[128 = 0]
<49> 136 160 116 179 109 155 115 79 160 174 83 172 118 157 120 193 94 123 124 113 124 149 127 120 153 87 158 138 161 174 179 158
<53> 124 110 134 108 100 122 141 119 136 143 120 149 133 118 87 160 146 135 116 112 149 169 94 115 120 129 119 121 87 136 129 122
<49> 144 134 124 185 97 122 101 96 160 131 140 165 109 98 58 162 108 101 180 143 127 204 176 137 119 132 153 173 135 147 149 161
<51> 128 148 135 157 117 158 131 137 159 118 151 94 124 125 101 158 142 95 124 152 157 170 124 126 115 95 80 168 77 112 93 91
<53> 90 83 143 92 130 129 134 131 105 110 168 49 101 146 96 126 196 110 90 153 181 137 133 97 57 89 59 125 29 133 111 191
<51> 76 152 97 125 151 129 117 187 75 77 164 27 145 142 195 104 131 115 72 115 156 70 114 119 127 106 94 125 122 108 118 107
<53> 146 106 177 102 132 108 172 81 103 174 70 175 123 146 92 141 180 137 112 163 124 127 153 140 123 138 179 134 139 105 134 159
<54> 121 132 108 113 106 177 137 172 102 94 153 44 147 181 152 163 152 122 75 93 203 128 101 120 120 88 68 169 73 109 111 107
<53> 112 98 112 110 174 123 142 126 104 99 153 89 114 126 143 146 168 148 89 112 120 123 139 109 161 104 141 127 163 134 165 177
<53> 118 113 140 69 140 109 133 155 106 116 119 80 141 114 144 77 158 128 80 163 130 82 148 134 94 150 101 122 77 89 87 117
<49> 131 151 131 136 105 129 113 115 151 144 106 149 126 114 110 119 106 113 132 152 137 136 141 130 103 132 121 130 99 136 119 133
<54> 93 147 132 148 125 125 114 112 133 141 121 98 112 129 112 138 137 96 98 163 144 128 138 111 93 91 104 125 85 143 128 154
<49> 99 134 156 141 167 123 153 104 104 147 125 133 102 158 149 114 150 125 132 150 124 92 110 113 122 96 138 85 155 143 140 161
<51> 124 166 153 176 96 118 121 107 124 166 96 172 129 143 108 123 101 97 167 157 134 128 132 146 100 136 151 129 131 128 118 112
<49> 146 173 101 130 48 132 66 129 177 141 87 155 145 89 96 105 53 101 129 149 156 147 167 140 72 162 103 152 50 144 111 130
<51> 123 133 113 119 139 111 136 124 113 129 109 154 140 113 144 137 120 151 110 102 112 119 116 125 169 140 171 113 178 133 161 130
<49> 143 139 131 124 134 156 155 100 171 143 104 143 123 113 101 186 153 133 85 136 139 173 118 113 160 92 123 151 113 129 135 123
<54> 121 159 111 162 146 104 110 109 148 96 153 173 101 51 104 94 93 119 173 155 121 160 169 122 136 144 163 122 172 153 157 184
<51> 98 150 124 122 134 105 131 140 74 120 112 114 140 134 158 101 127 125 99 133 144 83 132 131 123 136 153 114 148 116 139 141
<54> 147 108 85 126 133 136 106 132 168 100 163 149 123 89 128 143 95 158 154 76 103 166 121 115 170 139 132 123 160 164 163 143
<53> 118 157 77 138 146 134 103 169 146 95 149 113 150 96 189 120 74 145 119 81 97 107 95 123 184 135 125 108 174 139 139 75
<54> 109 137 121 164 114 127 104 115 150 147 125 111 123 127 105 168 122 103 116 135 117 151 129 119 120 100 115 138 107 146 135 121
<53> 93 117 132 124 92 81 128 125 73 121 138 155 129 115 86 117 134 123 148 115 169 150 117 122 91 157 155 109 115 138 149 168
<51> 87 152 125 159 131 120 119 163 100 91 177 78 126 122 136 105 128 95 139 141 158 124 117 125 103 117 99 129 110 115 104 107
<49> 73 148 111 137 152 156 128 148 81 136 128 57 129 216 220 136 126 130 75 90 148 42 65 99 131 61 96 78 138 158 151 135
<49> 89 127 135 191 124 107 109 129 87 133 163 112 115 167 128 132 119 99 179 117 122 121 114 129 107 114 139 113 157 147 142 133
<54> 65 173 169 159 125 97 133 94 138 203 67 135 126 126 110 145 140 84 82 191 110 107 88 111 94 90 120 81 81 134 106 85
<51> 169 123 128 150 120 149 133 111 176 142 124 170 129 120 104 173 117 138 158 110 102 177 123 137 168 130 143 154 154 132 133 96
<49> 124 124 104 113 127 131 123 132 117 110 132 121 129 125 138 133 123 143 109 102 144 128 130 118 139 126 134 127 137 143 156 162
<54> 104 146 139 136 145 130 125 104 162 168 94 115 119 124 131 148 136 112 81 163 100 113 117 111 125 89 109 106 102 141 122 114
<54> 142 78 127 78 174 127 130 121 128 114 135 91 110 126 144 106 165 152 98 144 96 98 176 123 130 126 122 126 132 126 136 185
<54> 149 180 102 155 114 180 115 126 177 117 130 152 121 126 146 131 74 126 147 117 161 144 117 119 139 105 104 136 126 159 135 135
<53> 132 122 146 86 106 115 112 149 126 132 112 100 140 120 123 70 132 111 113 174 136 95 158 144 63 160 88 130 49 97 72 112
<51> 143 89 126 112 103 144 108 170 75 108 158 68 139 206 160 95 128 126 155 101 152 83 147 152 82 145 98 150 107 111 108 137
<53> 107 152 124 149 108 132 122 143 128 124 144 130 132 130 129 126 107 114 147 116 154 137 87 120 114 122 106 112 108 139 117 101
<53> 118 64 119 71 103 107 113 140 119 99 162 80 122 102 73 126 172 129 100 127 160 165 154 112 73 142 85 142 38 129 121 180
<51> 89 164 127 157 87 114 129 125 104 147 107 142 143 134 105 164 120 106 110 116 168 149 87 120 117 116 138 124 109 135 138 106
<49> 166 121 127 137 166 167 143 106 164 123 131 121 108 135 133 159 147 138 121 139 109 144 164 129 169 95 132 165 162 126 141 152
<51> 137 138 114 160 113 132 145 122 153 124 137 170 140 97 90 201 124 136 139 86 129 207 88 124 188 125 156 152 161 130 150 81
<51> 155 114 139 158 124 120 117 107 164 146 139 191 114 113 103 124 100 133 210 123 85 159 127 138 137 153 149 115 162 149 132 121
<53> 122 159 148 132 107 111 133 135 110 146 101 160 145 128 133 95 108 116 145 146 137 105 113 144 108 157 141 112 123 109 102 89
<49> 122 132 125 112 138 126 126 122 125 113 133 124 113 113 130 97 129 129 121 148 146 118 150 118 109 126 121 118 116 138 134 178
<54> 126 148 168 156 112 116 126 94 139 196 72 166 127 153 114 129 119 103 142 170 99 108 127 142 101 126 143 112 119 128 110 101
<54> 116 194 127 173 105 164 127 136 126 118 126 98 128 149 129 140 116 85 114 157 194 135 136 131 105 89 100 170 96 116 109 119
89 120 130 107 126 113 163 174 81 118 136 73 171 139 140 175 178 131 61 90 144 129 53 124 158 120 115 131 109 80 103 26 : <54>
125 155 142 189 68 146 119 134 131 144 138 129 137 160 86 170 115 84 167 126 171 177 104 141 96 114 105 167 87 121 101 76 : <51>
112 195 126 167 139 116 131 100 149 165 69 179 137 99 142 147 93 120 102 147 98 118 114 127 172 118 176 110 179 136 149 95 : <51>
121 143 80 138 108 159 79 157 133 90 157 59 127 141 153 123 94 112 107 113 163 118 159 121 103 106 81 158 93 148 137 163 : <49>
112 120 148 122 153 113 153 117 107 132 131 139 116 130 129 117 153 134 131 138 126 117 114 119 130 123 142 101 145 128 133 144 : <49>
69 116 160 152 137 41 130 111 88 155 118 135 130 85 77 135 165 99 121 168 83 139 130 131 114 149 176 105 138 107 126 103 : <54>
141 121 106 127 138 138 105 136 142 141 117 127 138 151 178 126 92 149 130 93 81 88 118 132 156 132 133 107 165 147 143 112 : <51>
165 61 119 85 129 154 100 116 187 155 131 126 113 154 139 127 117 161 143 99 77 117 122 115 116 125 81 98 94 173 130 152 : <51>
119 141 96 148 181 110 143 132 159 89 165 161 127 42 133 153 118 155 134 96 81 173 97 111 225 132 170 111 217 136 162 95 : <51>
80 173 130 136 154 106 151 148 78 124 119 131 144 131 183 99 118 130 110 120 135 73 73 121 150 127 152 77 173 119 131 91 : <53>
116 115 117 95 110 121 138 168 116 110 140 98 160 114 125 145 146 136 91 96 146 142 84 124 136 142 102 132 88 102 105 65 : <49>
119 147 129 145 155 168 141 130 156 133 137 98 119 153 159 152 136 124 108 127 129 119 89 110 147 74 88 118 121 137 118 100 : <53>
155 113 109 90 103 115 106 137 160 135 102 149 153 88 118 124 104 147 113 114 99 137 138 138 137 172 130 133 108 122 120 98 : <53>
125 143 133 142 165 150 110 135 129 121 138 68 109 160 177 84 124 107 124 173 114 65 173 134 103 100 97 132 128 123 108 150 : <53>
115 144 146 99 145 116 151 118 126 143 103 166 125 114 147 85 125 143 123 145 130 95 96 116 122 137 131 72 126 135 121 132 : <54>
127 101 128 115 167 80 136 128 111 101 149 144 124 70 116 104 147 145 142 136 83 136 159 135 159 168 178 122 185 110 142 141 : <54>
163 117 83 91 142 161 123 127 152 84 136 111 121 103 137 141 127 159 87 107 147 147 176 117 161 120 127 166 138 140 165 197 : <49>
150 107 109 165 115 162 99 171 146 101 194 85 134 163 147 142 102 121 189 80 114 144 109 142 135 126 85 154 132 129 106 71 : <51>
128 119 124 136 129 100 131 90 105 141 111 197 115 122 115 129 113 150 158 107 117 135 138 124 147 147 199 103 196 163 189 197 : <49>
161 61 110 103 119 123 102 124 132 115 156 140 116 135 116 119 119 158 173 88 104 141 158 131 122 158 136 128 142 157 157 188 : <54>

<66> 101 100 119 128 141 99 141 116 91 141 98 136 140 134 124 145 135 112 133 117 179 75 108 138 152 105 86 132 89 89 131 139
<61> 130 129 123 121 129 119 129 123 131 146 128 123 124 118 148 116 113 133 139 136 127 123 129 139 152 121 120 112 139 125 143 138
<74> 149 157 100 108 155 183 65 108 197 124 198 114 125 125 112 111 169 144 83 173 119 183 198 176 111 139 171 101 169 233 118 56
<66> 113 175 117 144 107 164 113 149 136 133 169 85 139 105 119 126 142 132 151 148 109 148 95 151 121 100 151 130 148 166 114 135
<66> 155 198 185 140 95 155 136 188 172 173 194 18 150 99 159 121 116 83 116 149 155 127 93 63 249 192 123 76 194 192 131 177
<63> 116 106 195 132 116 147 194 136 156 105 116 161 110 123 132 112 95 203 130 92 160 143 108 60 71 181 120 127 108 107 106 136
<61> 116 157 138 135 103 139 112 140 147 132 150 69 129 98 128 118 102 134 148 154 93 133 109 148 161 100 128 97 163 158 148 135
<74> 123 137 155 128 91 128 159 144 142 154 119 131 143 115 129 120 119 140 145 147 138 118 71 112 136 122 138 130 104 131 54 170
<61> 125 162 131 149 117 179 122 157 139 136 173 93 130 106 120 119 135 136 137 148 119 157 118 120 120 126 148 122 163 175 139 131
<74> 143 106 123 136 101 89 128 139 86 136 74 147 138 139 114 142 115 78 137 145 80 107 109 120 147 95 137 153 109 94 106 164
<63> 113 83 149 136 140 112 189 134 86 159 90 166 127 131 144 129 115 135 137 103 207 81 103 76 141 145 80 134 91 70 140 169
<74> 128 139 150 134 102 138 113 137 152 99 132 104 129 121 103 130 115 133 123 142 78 148 125 128 116 121 148 123 140 154 112 116
<66> 131 122 112 109 139 88 97 94 133 76 108 138 124 155 119 148 135 119 113 99 89 131 156 164 105 127 132 142 110 103 126 87
<63> 79 115 96 131 158 160 134 113 116 179 152 125 131 98 130 111 143 165 149 157 213 96 118 174 139 78 89 102 119 149 155 122
<66> 124 145 109 138 130 145 121 135 117 127 145 121 124 121 131 125 134 132 145 126 111 145 126 140 110 115 139 138 144 131 148 129
<71> 139 131 170 113 116 114 125 122 174 98 127 110 128 135 124 132 113 134 100 117 118 133 137 110 140 168 129 108 128 141 103 110
<74> 110 138 125 109 151 145 171 116 150 185 157 150 136 117 168 108 153 172 137 121 244 107 98 130 137 153 106 115 99 132 83 147
<71> 125 80 132 119 133 80 132 111 102 139 75 144 131 137 124 137 108 102 119 135 142 78 136 129 172 109 91 116 103 93 142 136
<63> 152 104 149 121 129 131 150 128 142 125 111 175 117 141 130 118 120 145 109 123 129 146 148 88 99 165 143 136 119 124 105 128
<61> 139 102 117 122 102 98 97 111 124 94 79 156 124 139 93 134 111 117 127 155 31 140 143 161 96 79 160 146 114 121 99 112
<74> 87 130 168 130 122 127 158 122 147 97 131 103 124 116 128 132 108 177 141 89 163 113 95 118 113 142 94 113 109 107 131 121
<63> 167 119 115 105 143 120 127 115 145 154 125 171 122 142 153 111 135 124 109 139 133 142 162 123 133 156 147 128 131 135 107 129
<66> 139 212 107 116 133 122 72 119 164 59 187 62 135 149 137 155 167 106 117 75 76 171 140 171 114 164 160 143 156 144 127 81
<66> 129 150 133 130 133 138 137 139 133 137 152 110 134 128 142 131 142 123 125 114 161 127 117 113 143 155 123 126 134 133 127 136
<71> 104 131 120 149 133 151 130 138 107 129 143 102 112 102 134 116 104 151 160 128 117 135 128 136 123 100 111 114 162 125 206 130
<74> 145 113 132 131 116 132 97 128 136 103 114 132 127 136 91 134 124 111 104 156 70 147 159 130 114 114 154 131 137 155 122 103
<61> 139 116 150 154 104 128 107 155 103 78 101 123 150 159 56 175 155 63 89 130 87 127 126 89 107 131 152 170 105 136 89 116
<63> 54 202 118 135 118 107 128 122 119 92 167 30 143 105 152 153 134 148 191 61 148 97 43 191 143 96 86 126 118 84 150 134
<61> 127 132 162 145 84 117 96 148 134 82 109 78 145 130 71 157 115 85 111 150 55 125 115 121 145 105 142 128 131 150 107 118
<74> 98 89 203 138 107 145 147 126 166 60 105 128 117 124 72 134 93 186 104 117 117 136 130 89 71 143 117 114 106 140 113 89
<71> 123 167 60 170 143 189 92 164 70 157 181 94 132 110 118 130 167 89 156 157 108 155 134 154 122 77 150 151 182 164 203 135
<71> 98 90 129 130 114 99 151 116 98 135 77 157 132 123 115 131 110 141 154 135 134 89 92 144 120 77 106 137 82 85 105 149
<71> 124 127 111 138 120 125 111 136 103 137 119 121 148 133 102 146 151 87 125 151 124 109 114 142 144 96 132 143 113 136 106 135
<71> 97 114 122 142 118 126 137 130 100 134 109 126 129 113 116 129 115 138 156 137 127 107 100 144 123 80 111 131 114 109 140 142
<61> 107 128 51 118 176 111 150 102 71 191 132 166 117 119 197 108 142 146 184 104 193 100 117 181 135 93 94 138 119 66 183 159
<61> 118 129 94 140 139 135 126 130 89 129 127 146 132 135 121 139 154 117 142 118 133 127 120 142 99 105 132 160 115 109 134 131
<63> 132 101 136 166 103 100 102 148 59 23 65 142 139 179 42 197 147 54 104 87 31 133 130 95 57 113 154 210 91 77 120 106
<66> 151 118 190 112 141 136 186 142 169 168 142 142 137 138 158 120 135 135 83 110 247 106 123 39 174 232 101 103 111 139 83 152
<63> 124 117 118 130 136 137 122 123 123 127 126 141 128 130 115 129 138 131 123 136 132 130 138 136 112 117 131 134 121 135 127 116
<71> 125 169 135 125 144 168 143 134 164 132 187 110 119 116 159 111 140 171 132 102 169 158 127 116 110 175 132 116 153 151 139 120
<74> 154 110 104 139 143 120 108 134 89 120 112 142 117 144 125 135 126 88 120 126 86 139 171 117 127 125 135 144 153 113 188 123
<71> 140 92 166 121 127 97 122 115 144 91 96 114 97 125 135 117 58 142 117 118 71 132 177 107 150 144 104 87 164 110 209 108
<63> 111 154 129 134 117 108 125 130 116 93 128 96 135 134 128 150 131 117 145 90 110 121 98 139 124 125 122 144 120 97 130 130
<66> 112 147 107 124 143 137 125 116 130 109 147 136 132 139 126 139 163 143 130 100 151 136 120 151 86 133 135 151 107 122 106 108
<61> 137 153 135 155 108 145 115 171 106 152 147 67 145 114 117 139 129 69 129 156 116 118 110 103 192 120 127 119 165 157 155 159
95 182 97 125 160 156 136 118 133 109 186 125 145 144 136 151 207 151 132 67 212 134 95 155 71 158 131 168 90 123 82 104 : <66>
116 112 109 121 157 109 95 99 120 90 121 119 121 143 114 145 134 119 111 108 120 119 169 162 124 118 107 123 127 118 176 80 : <74>
100 180 139 153 115 178 125 160 140 132 189 51 137 95 125 126 133 139 149 133 144 139 93 127 144 122 123 109 165 171 155 134 : <61>
148 145 139 133 84 134 90 142 154 106 126 104 138 124 90 131 120 104 119 175 34 157 127 141 127 100 177 129 146 175 83 121 : <74>
179 162 103 150 89 123 137 181 78 186 121 129 136 122 162 118 120 61 168 157 62 145 92 96 168 115 172 160 165 112 122 216 : <74>
127 168 143 111 121 97 155 126 147 135 142 99 128 122 186 121 111 142 154 84 148 118 90 124 164 165 110 115 132 92 123 159 : <63>
130 160 107 138 137 175 130 138 134 124 171 139 118 122 137 115 150 161 143 117 122 177 131 131 67 139 162 149 148 147 131 120 : <66>
147 69 153 103 123 60 131 101 129 116 56 164 125 152 123 136 94 106 100 129 111 91 152 116 161 134 107 117 95 88 112 126 : <71>
112 134 99 124 144 115 124 115 107 130 129 131 134 135 135 139 150 121 139 111 152 110 118 158 127 112 115 141 109 105 130 125 : <63>
127 123 164 137 66 105 121 143 135 100 86 112 143 124 85 142 100 109 134 157 48 123 87 124 129 91 152 137 109 129 65 146 : <74>
100 102 163 119 130 135 146 110 160 108 120 141 128 126 105 128 124 174 110 124 171 115 123 123 102 137 110 113 93 137 93 102 : <74>
148 143 118 107 136 96 134 111 134 103 121 158 126 158 154 138 144 127 125 78 120 141 130 130 100 167 144 158 106 87 94 125 : <63>
153 124 119 118 133 119 123 127 129 155 125 138 128 132 144 119 127 108 119 145 128 126 145 125 158 136 133 120 139 134 128 139 : <63>
173 155 129 129 90 168 119 160 162 175 151 140 141 115 120 103 140 113 121 202 86 171 118 115 132 125 197 132 151 201 45 158 : <74>
142 160 161 133 93 139 109 145 168 90 146 84 124 119 115 126 104 131 124 135 54 166 128 117 125 141 159 116 164 161 122 118 : <63>
148 132 147 140 123 172 150 154 142 147 149 144 118 119 133 107 123 148 124 141 133 162 135 81 107 159 151 128 152 157 127 142 : <74>
121 160 116 132 116 134 90 127 140 89 148 91 133 127 106 141 140 120 130 128 75 150 128 164 110 107 150 135 141 149 125 100 : <63>
125 132 141 130 117 134 104 126 148 91 132 106 125 127 102 134 120 132 116 134 86 145 142 138 114 122 139 121 140 150 133 99 : <74>
145 114 125 144 126 122 115 140 99 106 109 130 117 137 117 136 113 101 125 123 75 141 154 109 121 125 135 141 150 113 177 126 : <74>
147 176 109 104 127 94 107 109 150 85 141 123 130 154 154 142 149 119 131 79 84 155 127 159 106 158 158 155 124 103 93 113 : <63>
118 168 123 113 135 142 116 113 168 91 165 124 139 143 120 142 175 150 114 98 147 151 118 153 78 155 152 149 104 147 63 92 : <66>
112 118 152 116 141 111 195 118 128 141 117 163 120 130 173 118 117 177 147 72 208 106 94 95 114 173 93 131 92 69 114 157 : <63>
129 146 90 111 148 120 115 112 128 160 147 127 137 129 153 125 156 116 132 133 162 115 128 168 155 120 124 125 124 132 118 129 : <74>
133 145 118 129 145 164 142 130 140 125 160 156 119 132 140 117 153 163 129 107 151 164 136 117 71 160 150 148 131 137 118 118 : <66>

(70) 151 150 162 160 155 83 95 143 143 117 117 123 152 83 121 169 103 113 124 132 151 137 185 153 101 74 86 87 166 126 90 173
(63) 112 129 129 126 124 155 124 132 165 132 70 170 163 102 148 92 137 89 118 136 148 131 110 102 117 61 174 164 129 64 134 144
(74) 86 134 165 150 137 107 100 135 150 121 92 164 131 95 145 123 112 102 126 142 120 120 157 130 124 85 140 127 160 113 113 163
(67) 110 79 118 127 134 122 141 140 142 111 133 140 113 161 158 123 114 115 119 146 114 104 114 117 117 167 89 105 161 158 157 132
(70) 73 115 127 132 118 69 128 143 114 120 130 136 70 93 135 128 120 161 149 158 162 144 176 140 151 146 38 117 196 196 124 159
(70) 70 130 150 120 111 126 115 130 125 153 113 170 117 119 140 104 114 114 120 125 105 86 121 110 146 141 170 124 141 131 127 145
(70) 101 149 153 87 89 128 113 112 124 174 159 141 118 115 126 90 105 126 148 98 70 83 112 107 150 160 142 133 110 170 124 107
(63) 142 104 120 139 157 137 130 129 143 90 107 122 117 107 159 115 138 116 148 166 125 180 146 161 114 92 101 163 130 109 128 134
(70) 100 102 110 126 138 132 147 117 87 103 144 112 55 136 145 111 143 163 160 163 100 166 141 173 164 183 113 163 119 161 133 117
(67) 124 148 136 147 133 115 139 110 107 105 136 105 116 163 93 150 126 154 137 118 124 126 140 140 153 170 134 125 117 137 122 125
(67) 103 132 180 152 133 97 101 125 167 115 131 143 149 151 129 147 93 104 119 112 82 79 139 105 110 127 121 92 154 148 130 129
(70) 94 144 171 112 120 97 105 120 106 151 150 139 96 99 131 110 81 122 153 121 71 87 157 151 155 176 114 105 142 183 99 156
(67) 125 146 178 200 171 53 126 132 137 71 104 122 158 181 79 204 66 111 104 115 155 68 180 137 125 176 86 30 197 138 104 208
(74) 146 128 123 94 114 134 138 129 108 163 153 128 136 141 119 115 95 114 122 102 113 73 103 120 137 192 128 89 122 153 125 143
(67) 158 109 108 100 130 123 138 148 135 142 119 137 142 92 146 104 99 97 129 137 162 117 130 132 114 131 67 103 161 138 121 175
(63) 111 109 135 151 147 110 119 141 128 111 122 134 112 125 145 147 127 127 120 150 129 136 149 144 119 121 114 113 155 135 127 144
(63) 109 85 117 131 131 142 126 137 144 119 138 136 109 147 167 126 151 130 118 149 102 141 110 117 108 117 128 141 131 137 160 90
(63) 127 140 132 138 120 117 128 126 139 125 131 122 142 145 108 147 133 139 120 114 143 121 127 107 124 122 123 118 133 131 134 116
(67) 137 167 151 149 136 76 128 119 145 94 100 115 145 99 90 138 96 128 158 126 175 140 183 141 139 111 54 120 167 136 98 179
(63) 122 127 130 130 127 112 151 105 137 87 133 107 113 163 111 117 113 141 161 129 114 129 134 130 149 176 78 143 132 160 140 120
(67) 65 178 178 160 105 72 104 118 152 122 106 147 137 123 87 150 117 145 130 106 147 103 164 92 147 101 125 118 166 142 116 139
(74) 138 152 156 147 142 133 98 113 160 104 112 120 139 87 138 125 146 123 156 139 102 187 157 148 112 38 138 183 104 96 111 104
(74) 137 150 132 121 109 137 117 128 135 157 136 130 155 128 112 137 139 130 111 101 135 114 111 99 119 103 161 123 111 114 129 106
(63) 163 143 108 96 108 156 134 126 138 157 125 127 160 104 122 102 136 117 130 111 150 134 103 109 121 98 138 148 102 103 128 118
(67) 152 149 131 129 134 128 142 116 83 137 155 103 129 170 87 154 108 140 119 98 115 89 121 144 152 208 159 88 102 137 112 138
(70) 157 123 114 94 105 135 135 139 130 171 156 129 157 142 121 126 109 114 106 96 135 76 92 93 113 159 116 83 129 149 139 124
(70) 166 142 159 171 183 137 142 118 135 83 75 135 191 184 100 151 73 62 101 113 121 67 126 148 124 169 188 78 125 54 104 206
(63) 177 155 110 102 114 140 139 121 133 143 129 109 159 106 104 114 128 127 142 108 161 142 120 121 126 110 109 141 107 114 118 127
(67) 178 79 73 112 155 188 153 131 111 110 137 103 105 128 172 108 170 130 138 168 116 198 103 170 112 120 136 179 82 99 146 95
(63) 91 103 145 149 144 129 109 135 102 130 150 136 88 149 154 153 139 140 110 143 73 120 131 149 128 151 176 113 123 143 131 110
(74) 91 87 131 161 159 132 100 157 147 109 88 164 106 81 193 131 160 111 112 187 134 182 154 151 97 38 144 153 159 91 130 142
(67) 141 96 141 123 144 108 116 137 200 91 106 139 144 85 177 94 100 82 159 161 118 153 153 129 87 68 21 144 175 145 136 145
(70) 89 133 155 154 151 155 141 106 127 96 70 161 139 175 123 106 109 90 120 130 91 87 111 133 158 166 230 145 109 64 126 165
(63) 131 128 130 131 145 138 129 127 140 110 85 144 136 94 144 100 121 100 142 150 139 150 142 149 129 95 131 157 132 90 114 164
(74) 140 98 88 135 131 137 141 155 124 133 127 129 132 140 139 153 159 138 92 140 181 143 111 113 105 112 124 110 144 114 149 122
(74) 106 141 133 130 116 154 122 133 131 158 98 165 160 137 123 124 138 108 90 109 139 92 96 93 128 107 221 125 115 74 132 135
(74) 185 151 143 134 161 152 136 114 157 99 71 132 193 116 119 104 90 61 138 122 134 121 130 148 117 102 149 138 111 52 101 186
(70) 123 128 133 150 148 133 131 120 126 98 107 126 121 135 128 132 135 127 134 143 124 149 140 149 135 121 147 148 121 103 124 136
(74) 176 193 145 119 114 132 144 82 138 112 135 86 170 156 59 121 108 135 165 77 117 119 123 120 152 151 129 151 77 118 113 108
(74) 133 104 100 135 134 145 132 136 122 119 138 115 106 130 147 140 172 153 124 151 138 179 123 137 116 100 130 155 115 121 145 91
141 162 131 164 147 131 131 110 103 99 119 97 123 140 91 162 156 161 135 127 143 173 151 159 146 115 169 154 94 92 110 118 : (67)
100 100 130 137 130 96 114 161 111 151 146 147 107 125 146 160 118 133 93 137 141 96 140 124 115 148 105 63 180 168 129 152 : (63)
124 166 161 106 99 104 102 114 143 154 155 122 132 92 113 114 109 135 158 101 98 118 145 115 133 111 97 134 124 169 111 109 : (70)
97 163 145 154 120 126 135 112 141 111 84 145 154 155 89 132 132 127 119 110 154 110 124 100 150 119 181 142 125 84 128 140 : (74)
192 128 99 109 139 143 141 127 142 113 119 102 145 86 135 106 134 118 157 143 161 186 138 153 112 85 73 163 116 109 119 134 : (63)
210 142 116 136 168 136 136 130 114 108 114 96 155 98 116 142 116 109 138 137 161 166 155 182 114 109 106 122 114 89 92 172 : (67)
153 145 145 140 143 122 119 125 128 123 126 119 149 126 115 146 112 116 125 118 124 120 141 141 120 123 135 109 123 115 109 144 : (67)
123 107 145 150 147 136 97 138 187 104 101 147 145 95 177 123 148 99 128 158 110 173 140 125 81 22 124 165 138 95 138 108 : (67)
179 170 177 103 126 133 93 107 153 153 155 114 172 96 121 112 84 89 154 89 54 101 133 136 110 106 131 124 89 133 96 117 : (67)
123 106 128 109 126 137 107 155 104 181 151 152 120 107 161 131 120 111 95 128 107 93 114 131 112 138 160 84 135 140 121 140 : (70)
189 120 96 116 139 136 162 111 109 98 165 69 116 162 108 134 128 153 157 127 125 157 124 156 134 184 70 135 100 156 135 104 : (70)
149 156 175 175 163 112 109 101 151 72 126 96 144 150 108 163 118 126 149 124 81 150 163 157 118 105 132 140 107 112 110 113 : (67)
158 122 136 111 140 146 115 138 136 149 121 143 154 98 152 110 104 83 121 127 109 110 121 139 107 111 142 113 122 106 112 155 : (74)
134 90 100 133 150 125 134 147 92 120 147 114 82 119 155 145 145 150 126 164 137 165 144 170 125 146 100 119 140 150 128 133 : (70)
95 120 129 99 107 167 117 136 118 181 119 174 130 116 155 90 131 102 104 120 98 88 87 105 134 128 216 135 108 103 133 127 : (63)
108 104 151 180 173 109 85 158 90 129 146 132 89 114 161 198 146 142 90 161 102 147 170 180 105 106 169 83 146 129 106 138 : (63)
91 150 166 159 123 76 96 133 160 115 115 139 130 98 120 153 124 138 133 131 145 138 174 114 119 70 89 121 173 147 117 135 : (74)
